Here is a tiny trained network, its code and every weight. The questions are about switching its units off for an input and a class, where a switched-off unit gives its printed mean instead of its output.

import numpy as np


def w(rows, s, z=0):
    codes = np.array(rows[::2]) - 128.0
    scale = np.full(codes.shape[1], s)
    scale[-1] = z or s
    return codes * scale


def norm(h):
    return h / np.sqrt((h * h).mean(-1, keepdims=True) + 1e-5)


def f(y):
    return y / 2 * (1 + np.tanh(0.7978845608 * (y + 0.044715 * y**3)))


def log_softmax(a):
    a = a - a.max(-1, keepdims=True)
    return a - np.log(np.exp(a).sum(-1, keepdims=True))


def net(x, mask):
    res = np.array(x, float).reshape(1, 7) / 4 @ E
    u = 0
    for l in range(2):
        y = f(norm(res) @ A[l][:, :-1].T + A[l][:, -1])
        res = res + np.where(mask[u : u + 10], y, B[l][:, -1]) @ B[l][:, :-1]
        u += 10
    return log_softmax(norm(res)[-1] @ U[:, :-1].T + U[:, -1])


A, B = {}, {}
E = w([
[56,213,127,78,182],'x0',
[132,127,128,127,127],'x1',
[126,128,132,131,128],'x2',
[176,195,166,124,41],'x3',
[187,172,162,223,203],'x4',
[96,101,253,114,133],'x5',
[127,128,123,130,132],'x6',
],0.0024)
A[0] = w([
[108,54,211,103,171,41],'0.n1',
[140,171,160,162,141,117],'0.n2',
[99,75,130,116,191,150],'0.n3',
[99,74,120,54,29,101],'0.n4',
[89,90,253,120,124,22],'0.n5',
[172,31,136,203,59,3],'0.n6',
[190,14,117,144,100,3],'0.n7',
[128,74,55,130,208,164],'0.n8',
[96,80,107,96,55,150],'0.n9',
[164,208,156,125,40,46],'0.n10',
],0.0062,0.0017)
B[0] = w([
[155,123,91,143,30,201],'0.n1',
[106,105,117,110,155,162],'0.n2',
[73,132,187,154,80,189],'0.n3',
[72,91,82,116,253,251],'0.n4',
[194,119,31,70,90,231],'0.n5',
[93,242,154,104,154,226],'0.n6',
[77,202,142,102,82,197],'0.n7',
[123,79,162,111,23,238],'0.n8',
[97,109,118,102,209,207],'0.n9',
[36,10,146,190,33,193],'0.n10',
],0.0051,0.0022)
A[1] = w([
[181,136,188,195,176,113],'1.n1',
[98,200,177,70,158,210],'1.n2',
[183,151,187,171,131,79],'1.n3',
[25,181,71,121,62,255],'1.n4',
[216,159,157,157,135,153],'1.n5',
[191,115,214,236,161,135],'1.n6',
[252,113,1,56,84,217],'1.n7',
[175,130,106,46,27,251],'1.n8',
[200,135,148,171,126,58],'1.n9',
[35,171,152,78,144,248],'1.n10',
],0.0041,0.0015)
B[1] = w([
[51,99,75,57,104,130],'1.n1',
[129,219,65,63,65,167],'1.n2',
[114,99,102,111,153,129],'1.n3',
[171,159,183,181,121,252],'1.n4',
[104,120,55,17,197,140],'1.n5',
[27,94,112,68,178,157],'1.n6',
[254,99,130,138,207,187],'1.n7',
[157,111,107,172,229,217],'1.n8',
[111,136,113,36,132,121],'1.n9',
[222,192,161,142,105,215],'1.n10',
],0.0042,0.0032)
U = w([
[46,111,77,52,196,173],'0',
[148,246,156,115,101,84],'1',
[90,51,173,195,64,2],'2',
[215,103,98,127,158,234],'3',
],0.011,0.001)

Each question gives the input, the list of numbers given to net, and the class t.
The units are the neurons (one row each of A and B). Each row of codes is followed by its name. A weight is (code - 128) times the scale printed after its matrix; where a second scale follows, it is the last column's (A, B and U).
mask holds one flag per neuron, layer by layer. A switched-off neuron (its flag False) gives its mean, the last column of its row in B, instead of its output. The means were averaged over made-up inputs and are rounded, as every weight is.
A unit's drop is (log p(t) with every unit on - log p(t) with that unit switched off) / (log p(t) with every unit on - log p(t) with every unit switched off).
The circuit of an input: a set's keep is (log p(t) with only the set's units on - log p(t) with every unit switched off) / (log p(t) with every unit on - log p(t) with every unit switched off). Starting from the 12 units with the biggest drops (on a tie, the unit counted first), units are removed one at a time, each time the one whose removal leaves the highest keep (on an exact tie, the one counted first), for as long as the keep stays at least 0.8.
units of the circuit, in order: the units of the circuit, biggest drop first
unit that matters most: the unit with the biggest drop
k most important neurons: the k neurons with the biggest drops, biggest first
top k neurons in layer l: the k neurons of layer l with the biggest drops, biggest first
drop of u: that unit's drop, to one decimal
input [-2,2,2,4,-7,8,-1], class 3: units of the circuit, in order	0.n5; 1.n7
input [4,1,-4,-6,5,0,-3], class 2: unit that matters most	0.n8
input [-6,-3,-2,7,-3,8,2], class 3: units of the circuit, in order	0.n5; 1.n8
input [6,5,-6,-7,1,-4,4], class 2: top 3 neurons in layer 0	0.n8; 0.n6; 0.n7
input [-4,-1,-4,0,-7,8,-8], class 3: top 3 neurons in layer 0	0.n5; 0.n1; 0.n10
input [-3,4,8,8,8,7,-2], class 0: 2 most important neurons	1.n6; 0.n8
input [-8,-2,0,-5,-3,6,-8], class 1: units of the circuit, in order	0.n6; 0.n7
input [5,-5,-2,8,-4,-1,-6], class 2: top 2 neurons in layer 0	0.n10; 0.n6
input [-8,-7,-4,3,-7,2,-4], class 1: top 3 neurons in layer 0	0.n6; 0.n7; 0.n2
input [6,1,-1,6,2,7,-5], class 3: 2 most important neurons	0.n5; 0.n6
input [5,-6,-8,-5,-4,-5,-8], class 1: top 2 neurons in layer 0	0.n10; 0.n5
input [2,-1,-6,-8,6,-5,-1], class 2: top 4 neurons in layer 0	0.n8; 0.n5; 0.n3; 0.n6
input [-1,7,-2,-8,7,-5,-1], class 2: units of the circuit, in order	0.n8; 0.n5
input [-7,-8,-6,6,2,1,8], class 1: top 2 neurons in layer 0	0.n6; 0.n7
input [-1,7,-6,-8,-4,7,-5], class 2: 2 most important neurons	0.n3; 1.n5
input [4,3,-8,-3,6,2,-8], class 0: unit that matters most	0.n6
input [-3,1,-2,3,7,-7,2], class 0: top 2 neurons in layer 0	0.n5; 0.n1
input [0,5,-7,6,1,-6,2], class 2: 2 most important neurons	0.n10; 0.n5
input [5,3,-6,6,4,7,4], class 3: 3 most important neurons	0.n5; 0.n6; 0.n3
input [6,7,-5,1,6,-6,-6], class 0: top 2 neurons in layer 1	1.n5; 1.n10
input [-3,5,6,-3,2,5,-1], class 3: units of the circuit, in order	0.n5
input [-6,-5,5,-7,7,-5,-4], class 0: top 2 neurons in layer 0	0.n10; 0.n5
input [-8,6,-8,7,-2,2,-1], class 1: top 3 neurons in layer 0	0.n6; 0.n7; 0.n8
input [-6,0,-4,6,7,7,-5], class 0: top 2 neurons in layer 1	1.n6; 1.n5
input [3,3,-8,-3,3,4,-5], class 3: top 2 neurons in layer 0	0.n5; 0.n10
input [4,-8,0,-7,-7,-8,-4], class 3: top 3 neurons in layer 0	0.n6; 0.n10; 0.n7
input [3,3,-6,-2,-4,-8,6], class 3: drop of 0.n2	0.0
